[[119 142 143 105]
 [114 154 112 137]
 [143 132 106 157]
 [114 155 113 136]
 [106 135 131 138]]
=>
[[119 142]
 [114 154]]

[[102 157 133 132]
 [104 151 137 137]
 [135 152 153 133]]
=>
[[102 157]
 [104 151]]

[[145 152 134]
 [132 136 112]
 [144 131 146]]
=>
[[145 152]
 [132 136]]

[[120 134 133 134]
 [115 153 122 157]
 [123 139 114 152]]
=>
[[120 134]
 [115 153]]

[[125 125 123]
 [112 120 134]
 [142 140 155]]
=>
[[125 125]
 [112 120]]

[[127 123 124]
 [121 142 100]
 [136 139 110]
 [122 133 111]]
=>
[[127 123]
 [121 142]]
---
[[122 112 128 123 130 130 119 127 135]
 [116 135 128 120 112 137 152 114 108]]
=>
[[116 135 128 120 112 137 152 114 108]
 [122 112 128 123 130 130 119 127 135]]

[[141  98]
 [137 148]
 [116 136]
 [140 130]
 [151 120]]
=>
[[137 148]
 [116 136]
 [140 130]
 [151 120]
 [141  98]]

[[157 126 152 152 110 131 134 111 149 104 105]
 [104 141 106 136 118 139 148 112 115 114 141]
 [130 132 125 118 109 114 129 102 139 154 133]
 [109 146 108 140 141 114 122 116 109  99 113]
 [118 107 129 125 136 143 132 115 144 150 138]
 [112 101 109 120 130 116 135 101 122 134 128]
 [114 115 110 138 107 140 119 143 130 153 145]]
=>
[[109 146 108 140 141 114 122 116 109  99 113]
 [104 141 106 136 118 139 148 112 115 114 141]
 [130 132 125 118 109 114 129 102 139 154 133]
 [157 126 152 152 110 131 134 111 149 104 105]
 [114 115 110 138 107 140 119 143 130 153 145]
 [118 107 129 125 136 143 132 115 144 150 138]
 [112 101 109 120 130 116 135 101 122 134 128]]

[[131 127 123 113 131 140 128 122 132 133 126 131 126 130 127 132]
 [125 133 118 150 125 136 128 142 125 119 123 124 133 129 122 125]
 [137 143 137 136 137 116 128 139 136 136 140 138 134 138 140 135]
 [141 129 140 115 144 126 128 125 142 130 146 143 132 135 146 141]
 [129 135 132 132 129 136 128 130 129 128 132 129 128 130 131 129]]
=>
[[137 143 137 136 137 116 128 139 136 136 140 138 134 138 140 135]
 [129 135 132 132 129 136 128 130 129 128 132 129 128 130 131 129]
 [125 133 118 150 125 136 128 142 125 119 123 124 133 129 122 125]
 [141 129 140 115 144 126 128 125 142 130 146 143 132 135 146 141]
 [131 127 123 113 131 140 128 122 132 133 126 131 126 130 127 132]]

[[123 132 128 131 140 123 126 114 127 126 129 147 129 136 126 124]
 [127 133 127 124 129 121 134 121 126 133 128 150 125 133 130 131]
 [123 125 131 129 117 126 121 144 128 127 134 149 125 131 129 128]
 [132 119 127 125 126 126 126 119 126 126 124 119 121 126 127 123]]
=>
[[127 133 127 124 129 121 134 121 126 133 128 150 125 133 130 131]
 [123 132 128 131 140 123 126 114 127 126 129 147 129 136 126 124]
 [123 125 131 129 117 126 121 144 128 127 134 149 125 131 129 128]
 [132 119 127 125 126 126 126 119 126 126 124 119 121 126 127 123]]

[[121 121 124 123 120 123 136 122 123 121 129 139 124 131 127]
 [125 133 142 134 126 132 101 134 131 123 122 123 128 106 143]
 [143 135 131 127 142 134 129 129 136 117 128 127 139 129 122]]
=>
[[143 135 131 127 142 134 129 129 136 117 128 127 139 129 122]
 [125 133 142 134 126 132 101 134 131 123 122 123 128 106 143]
 [121 121 124 123 120 123 136 122 123 121 129 139 124 131 127]]
---
[[121 132 129 128 143 118 120 122 139 130 140 123 145 147 126 119]
 [134 119 127 130 111 135 132 131 120 129 118 135 113 102 126 134]
 [133 116 126 131 112 132 129 128 123 132 121 136 115  99 125 131]
 [126 144 130 123 142 127 132 132 128 122 133 119 137 157 134 126]]
=>
[[133 116 126 131 112 132 129 128 123 132 121 136 115  99 125 131]
 [134 119 127 130 111 135 132 131 120 129 118 135 113 102 126 134]
 [121 132 129 128 143 118 120 122 139 130 140 123 145 147 126 119]
 [126 144 130 123 142 127 132 132 128 122 133 119 137 157 134 126]]

[[130 127 132 131 130 129 132 106 130 131 130 124 124 130]
 [135 120 123 118 124 121 124 131 124 124 136 129 133 123]
 [128 141 133 126 128 140 133 135 129 133 129 129 125 136]
 [114 131 128 132 125 130 129 124 125 129 111 127 137 132]]
=>
[[135 120 123 118 124 121 124 131 124 124 136 129 133 123]
 [114 131 128 132 125 130 129 124 125 129 111 127 137 132]
 [130 127 132 131 130 129 132 106 130 131 130 124 124 130]
 [128 141 133 126 128 140 133 135 129 133 129 129 125 136]]

[[135 137 122 139 125 122]
 [120 112 141 113 133 135]
 [120 117 136 124 146 113]
 [113 120 130 119 151 116]
 [119 126 128 121 132 126]
 [127 123 135 124 119 140]]
=>
[[135 137 122 139 125 122]
 [119 126 128 121 132 126]
 [113 120 130 119 151 116]
 [127 123 135 124 119 140]
 [120 117 136 124 146 113]
 [120 112 141 113 133 135]]

[[142 150 132 133]
 [120 121 102 136]
 [124 136 126 126]
 [117 121 134 131]
 [128 116 120 116]]
=>
[[120 121 102 136]
 [128 116 120 116]
 [124 136 126 126]
 [142 150 132 133]
 [117 121 134 131]]

[[121 122 126 140 130 130 130 132 125 120 143 126 135 136 128 158]
 [126 127 128 129 129 125 126 128 129 123 129 132 138 128 129 138]
 [126 133 127 132 126 124 126 129 120 127 133 130 124 131 130 133]
 [135 117 132 137 131 129 133 121 147 133 139 130 134 136 125 130]]
=>
[[121 122 126 140 130 130 130 132 125 120 143 126 135 136 128 158]
 [126 133 127 132 126 124 126 129 120 127 133 130 124 131 130 133]
 [126 127 128 129 129 125 126 128 129 123 129 132 138 128 129 138]
 [135 117 132 137 131 129 133 121 147 133 139 130 134 136 125 130]]

[[113 121 129 124 146 110 144 132 119 144 113]
 [124 110 130 123 109 122 140 118 114 142 137]
 [121 142 116 149 119 113 149 113 115 114 133]
 [117 147 113 134 129 144 110 111 137 114 147]
 [142 127 144 108 139 142 117 145 140 125 118]
 [115 143 123 140 146 107 119 137 142 118 120]]
=>
[[117 147 113 134 129 144 110 111 137 114 147]
 [121 142 116 149 119 113 149 113 115 114 133]
 [115 143 123 140 146 107 119 137 142 118 120]
 [113 121 129 124 146 110 144 132 119 144 113]
 [124 110 130 123 109 122 140 118 114 142 137]
 [142 127 144 108 139 142 117 145 140 125 118]]

[[138 127 137 129 132 131 131 131 132 130 122]
 [126 126 127 127 125 126 127 126 127 127 127]
 [114 135 144 133 115 102 148 122 103 136 119]
 [128 124 130 126 129 130 129 123 128 127 127]
 [145 129 126 128 148 153 122 134 150 127 139]]
=>
[[145 129 126 128 148 153 122 134 150 127 139]
 [126 126 127 127 125 126 127 126 127 127 127]
 [128 124 130 126 129 130 129 123 128 127 127]
 [138 127 137 129 132 131 131 131 132 130 122]
 [114 135 144 133 115 102 148 122 103 136 119]]

[[130 120 132 135 129 127 114 130 119 138 112 136]
 [123 131 117 116 132 131 118 128 149 129 106 122]]
=>
[[123 131 117 116 132 131 118 128 149 129 106 122]
 [130 120 132 135 129 127 114 130 119 138 112 136]]
